Below are the code and all the weights of a small trained network. Each question names an input and a class and asks about switching units off, where a switched-off unit gives its printed mean instead of its output.

import numpy as np


def w(rows, s, z=0):
    codes = np.array(rows[::2]) - 128.0
    scale = np.full(codes.shape[1], s)
    scale[-1] = z or s
    return codes * scale


def f(y):
    return y / 2 * (1 + np.tanh(0.7978845608 * (y + 0.044715 * y**3)))


def log_softmax(a):
    a = a - a.max(-1, keepdims=True)
    return a - np.log(np.exp(a).sum(-1, keepdims=True))


def net(x, mask):
    res = np.array(x, float).reshape(1, 8) / 4 @ E
    y = f(res @ A[0][:, :-1].T + A[0][:, -1])
    res = res + np.where(mask, y, B[0][:, -1]) @ B[0][:, :-1]
    return log_softmax(res[-1] @ U[:, :-1].T + U[:, -1])


A, B = {}, {}
E = w([
[129,128,128],'x0',
[21,3,99],'x1',
[131,127,129],'x2',
[128,125,129],'x3',
[127,128,126],'x4',
[20,243,62],'x5',
[129,126,125],'x6',
[190,89,13],'x7',
],0.0054)
A[0] = w([
[164,178,130,37],'n0',
[160,120,11,42],'n1',
[166,94,150,53],'n2',
[154,95,156,73],'n3',
[177,181,137,113],'n4',
[94,142,194,49],'n5',
[84,160,64,34],'n6',
[80,76,127,143],'n7',
[104,92,121,2],'n8',
[91,86,122,64],'n9',
[88,145,209,67],'n10',
[169,179,135,60],'n11',
[76,71,122,73],'n12',
[70,169,81,124],'n13',
[105,95,119,17],'n14',
[113,106,130,29],'n15',
[155,165,135,7],'n16',
[126,124,135,241],'n17',
[73,152,207,81],'n18',
[87,81,123,27],'n19',
[41,61,123,40],'n20',
[155,59,181,90],'n21',
[162,96,162,143],'n22',
[137,121,146,68],'n23',
[76,170,90,104],'n24',
[82,198,93,74],'n25',
[184,85,158,67],'n26',
[88,146,217,52],'n27',
[174,85,157,45],'n28',
[193,203,158,60],'n29',
[181,117,40,70],'n30',
],0.011,0.0039)
B[0] = w([
[183,187,133,141],'n0',
[185,5,148,197],'n1',
[128,150,190,137],'n2',
[121,148,171,136],'n3',
[131,188,81,193],'n4',
[178,74,141,143],'n5',
[115,141,211,186],'n6',
[134,170,68,196],'n7',
[204,159,157,102],'n8',
[174,165,120,136],'n9',
[182,51,129,172],'n10',
[169,178,106,156],'n11',
[172,195,96,169],'n12',
[92,167,196,254],'n13',
[192,153,149,104],'n14',
[178,144,154,95],'n15',
[199,159,147,110],'n16',
[99,131,98,216],'n17',
[162,36,120,194],'n18',
[196,172,128,130],'n19',
[154,213,65,205],'n20',
[68,155,182,202],'n21',
[82,160,150,180],'n22',
[138,127,151,104],'n23',
[109,163,202,225],'n24',
[113,149,219,240],'n25',
[108,174,209,176],'n26',
[197,42,132,173],'n27',
[128,164,212,155],'n28',
[122,205,49,216],'n29',
[179,21,123,184],'n30',
],0.026,0.0033)
U = w([
[115,242,4,106],'0',
[26,129,70,254],'1',
[15,167,186,57],'2',
[129,22,78,70],'3',
],0.0042,0.0095)

Each question gives the input, the list of numbers given to net, and the class t.
The units are the neurons (one row each of A and B). Each row of codes is followed by its name. A weight is (code - 128) times the scale printed after its matrix; where a second scale follows, it is the last column's (A, B and U).
mask holds one flag per neuron, in row order. A switched-off neuron (its flag False) gives its mean, the last column of its row in B, instead of its output. The means were averaged over made-up inputs and are rounded, as every weight is.
A unit's drop is (log p(t) with every unit on - log p(t) with that unit switched off) / (log p(t) with every unit on - log p(t) with every unit switched off).
The circuit of an input: a set's keep is (log p(t) with only the set's units on - log p(t) with every unit switched off) / (log p(t) with every unit on - log p(t) with every unit switched off). Starting from the 12 units with the biggest drops (on a tie, the unit counted first), units are removed one at a time, each time the one whose removal leaves the highest keep (on an exact tie, the one counted first), for as long as the keep stays at least 0.8.
circuit, biggest first: the units of the circuit, biggest drop first
unit that matters most: the unit with the biggest drop
k most important neurons: the k neurons with the biggest drops, biggest first
drop when u is switched off: that unit's drop, to one decimal
input [-5,2,6,7,-8,6,-8,-7], class 3: circuit, biggest first : n18; n27
input [-5,-6,-7,-7,7,-4,4,-6], class 0: unit that matters most : n29
input [-5,8,-7,3,0,5,4,7], class 0: 3 most important neurons : n20; n12; n7
input [-1,3,0,-5,6,6,-4,4], class 2: 4 most important neurons : n13; n6; n24; n25
input [4,1,1,-5,7,-5,6,6], class 3: 3 most important neurons : n30; n1; n13
input [5,-5,3,3,-1,7,3,2], class 2: circuit, biggest first : n25; n13
input [5,5,-1,0,0,6,4,7], class 3: 2 most important neurons : n1; n30
input [-6,-7,1,-6,5,-5,-7,8], class 3: 2 most important neurons : n30; n1
input [-1,6,-8,4,0,7,-7,1], class 2: 2 most important neurons : n13; n6
input [-4,5,-1,4,6,-2,2,6], class 3: 3 most important neurons : n1; n30; n29
input [4,-4,-5,4,-6,-7,-4,-8], class 3: 3 most important neurons : n27; n10; n18
input [-5,1,-5,6,6,8,0,-6], class 2: 2 most important neurons : n25; n13
input [4,5,1,-4,-2,3,-6,-7], class 3: 3 most important neurons : n18; n27; n10
input [0,5,-1,-5,8,0,-2,-5], class 0: unit that matters most : n20
input [-4,6,4,6,-2,1,0,0], class 0: drop when n20 is switched off : 0.1
input [2,-5,4,-4,7,3,3,-7], class 3: drop when n18 is switched off : 0.3
input [-2,3,6,0,2,-3,-2,6], class 3: drop when n27 is switched off : -0.1
